Below are the code and all the weights of a small trained network. Each question names an input and a class and asks about switching units off, where a switched-off unit gives its printed mean instead of its output.

import numpy as np


def w(rows, s, z=0):
    codes = np.array(rows[::2]) - 128.0
    scale = np.full(codes.shape[1], s)
    scale[-1] = z or s
    return codes * scale


def norm(h):
    return h / np.sqrt((h * h).mean(-1, keepdims=True) + 1e-5)


def f(y):
    return y / 2 * (1 + np.tanh(0.7978845608 * (y + 0.044715 * y**3)))


def log_softmax(a):
    a = a - a.max(-1, keepdims=True)
    return a - np.log(np.exp(a).sum(-1, keepdims=True))


def net(x, mask):
    res = np.array(x, float).reshape(1, 4) / 4 @ E
    u = 0
    for l in range(3):
        y = f(norm(res) @ A[l][:, :-1].T + A[l][:, -1])
        res = res + np.where(mask[u : u + 7], y, B[l][:, -1]) @ B[l][:, :-1]
        u += 7
    return log_softmax(norm(res)[-1] @ U[:, :-1].T + U[:, -1])


A, B = {}, {}
E = w([
[61,1,159,99,204,147],'x0',
[127,115,204,172,113,221],'x1',
[72,133,44,141,99,123],'x2',
[91,167,108,165,194,212],'x3',
],0.006)
A[0] = w([
[190,45,149,102,212,132,123],'L0N0',
[216,252,182,208,74,144,3],'L0N1',
[180,180,95,153,44,81,141],'L0N2',
[133,131,61,45,160,89,174],'L0N3',
[216,225,103,29,44,138,104],'L0N4',
[173,98,69,101,92,1,147],'L0N5',
[145,185,192,112,111,152,51],'L0N6',
],0.0093,0.0052)
B[0] = w([
[157,122,148,142,35,186,217],'L0N0',
[98,103,113,168,121,36,236],'L0N1',
[26,113,175,175,57,255,242],'L0N2',
[184,139,136,150,219,13,216],'L0N3',
[163,185,207,159,128,129,249],'L0N4',
[166,127,11,16,138,145,255],'L0N5',
[153,67,110,181,178,207,146],'L0N6',
],0.0081,0.0062)
A[1] = w([
[55,190,85,125,46,67,132],'L1N0',
[106,52,169,164,211,136,54],'L1N1',
[134,2,210,139,104,33,118],'L1N2',
[145,139,195,200,127,185,84],'L1N3',
[109,203,152,244,109,159,3],'L1N4',
[47,155,200,124,28,162,121],'L1N5',
[66,27,51,64,33,117,193],'L1N6',
],0.0076,0.0036)
B[1] = w([
[103,177,152,93,79,152,193],'L1N0',
[140,171,135,222,119,137,161],'L1N1',
[39,166,60,214,163,108,203],'L1N2',
[151,86,113,103,192,123,226],'L1N3',
[138,125,59,160,106,94,217],'L1N4',
[163,112,9,164,102,150,254],'L1N5',
[132,78,146,172,155,45,222],'L1N6',
],0.012,0.0049)
A[2] = w([
[70,115,48,30,202,28,4],'L2N0',
[77,50,67,154,139,90,168],'L2N1',
[233,179,54,176,180,111,161],'L2N2',
[77,71,165,79,157,10,66],'L2N3',
[80,137,102,161,57,226,77],'L2N4',
[150,195,84,167,147,131,138],'L2N5',
[36,243,195,2,178,120,141],'L2N6',
],0.0088,0.0035)
B[2] = w([
[214,70,82,68,140,61,187],'L2N0',
[88,129,193,127,148,97,239],'L2N1',
[99,118,181,115,151,139,254],'L2N2',
[246,140,110,115,122,140,164],'L2N3',
[150,160,104,75,111,79,192],'L2N4',
[102,129,159,118,127,90,194],'L2N5',
[92,131,178,68,179,174,151],'L2N6',
],0.013,0.0075)
U = w([
[154,69,122,123,165,231,58],'0',
[177,79,109,56,192,19,83],'1',
[158,134,168,108,83,158,1],'2',
[99,186,75,146,8,93,146],'3',
[62,89,148,220,180,88,246],'4',
[77,202,169,38,134,138,179],'5',
],0.018,0.0058)

Each question gives the input, the list of numbers given to net, and the class t.
The units are the neurons (one row each of A and B). Each row of codes is followed by its name. A weight is (code - 128) times the scale printed after its matrix; where a second scale follows, it is the last column's (A, B and U).
mask holds one flag per neuron, layer by layer. A switched-off neuron (its flag False) gives its mean, the last column of its row in B, instead of its output. The means were averaged over made-up inputs and are rounded, as every weight is.
A unit's drop is (log p(t) with every unit on - log p(t) with that unit switched off) / (log p(t) with every unit on - log p(t) with every unit switched off).
The circuit of an input: a set's keep is (log p(t) with only the set's units on - log p(t) with every unit switched off) / (log p(t) with every unit on - log p(t) with every unit switched off). Starting from the 12 units with the biggest drops (on a tie, the unit counted first), units are removed one at a time, each time the one whose removal leaves the highest keep (on an exact tie, the one counted first), for as long as the keep stays at least 0.8.
units of the circuit, in order: the units of the circuit, biggest drop first
unit that matters most: the unit with the biggest drop
k most important neurons: the k neurons with the biggest drops, biggest first
top k neurons in layer l: the k neurons of layer l with the biggest drops, biggest first
input [4,-7,-3,6], class 4: 2 most important neurons : L0N5, L1N1
input [-8,0,-7,-5], class 3: unit that matters most : L0N2
input [4,4,1,4], class 0: top 4 neurons in layer 0 : L0N1, L0N3, L0N5, L0N0
input [-6,2,-2,6], class 4: top 3 neurons in layer 0 : L0N6, L0N5, L0N0
input [-4,-7,6,-3], class 5: 2 most important neurons : L0N4, L1N0
input [2,-5,6,8], class 1: 3 most important neurons : L0N2, L2N0, L0N4
input [5,8,-6,-1], class 0: 2 most important neurons : L0N1, L0N3
input [-8,7,-4,-4], class 4: 4 most important neurons : L0N1, L0N6, L0N5, L1N3
input [-8,7,0,8], class 4: 2 most important neurons : L0N6, L1N3
input [4,-3,-6,7], class 0: 2 most important neurons : L0N1, L0N0
input [7,-7,7,8], class 1: 2 most important neurons : L0N2, L2N0
input [-3,6,-1,-8], class 3: 3 most important neurons : L0N3, L0N2, L0N4
input [-3,-6,2,2], class 5: 2 most important neurons : L0N2, L0N4
input [-2,1,3,6], class 3: units of the circuit, in order : L0N3
input [-1,2,-5,-6], class 4: 3 most important neurons : L1N0, L2N0, L0N6
input [-1,-3,-4,7], class 5: top 2 neurons in layer 1 : L1N6, L1N2
input [-4,-5,6,-3], class 5: 3 most important neurons : L0N5, L0N4, L0N2
input [3,-4,-8,8], class 0: 2 most important neurons : L0N1, L0N0
input [7,5,-1,7], class 0: top 3 neurons in layer 0 : L0N1, L0N3, L0N0
input [1,8,-6,8], class 0: 2 most important neurons : L0N3, L1N2
input [-2,0,0,-3], class 3: units of the circuit, in order : L0N2
input [2,-1,3,8], class 5: 3 most important neurons : L0N5, L1N6, L0N4
input [0,-2,-6,-4], class 2: top 3 neurons in layer 0 : L0N1, L0N0, L0N4
input [-7,-7,5,-6], class 5: top 4 neurons in layer 0 : L0N5, L0N4, L0N3, L0N2
input [3,3,-4,-2], class 4: top 3 neurons in layer 0 : L0N4, L0N2, L0N5
input [-7,2,-6,-4], class 3: top 3 neurons in layer 0 : L0N2, L0N3, L0N1
input [-2,2,3,6], class 3: top 2 neurons in layer 2 : L2N6, L2N4
input [-7,-7,3,-7], class 5: top 2 neurons in layer 0 : L0N5, L0N4
input [-1,-2,5,8], class 5: top 2 neurons in layer 1 : L1N6, L1N3
input [5,8,-6,0], class 0: top 3 neurons in layer 0 : L0N1, L0N3, L0N0
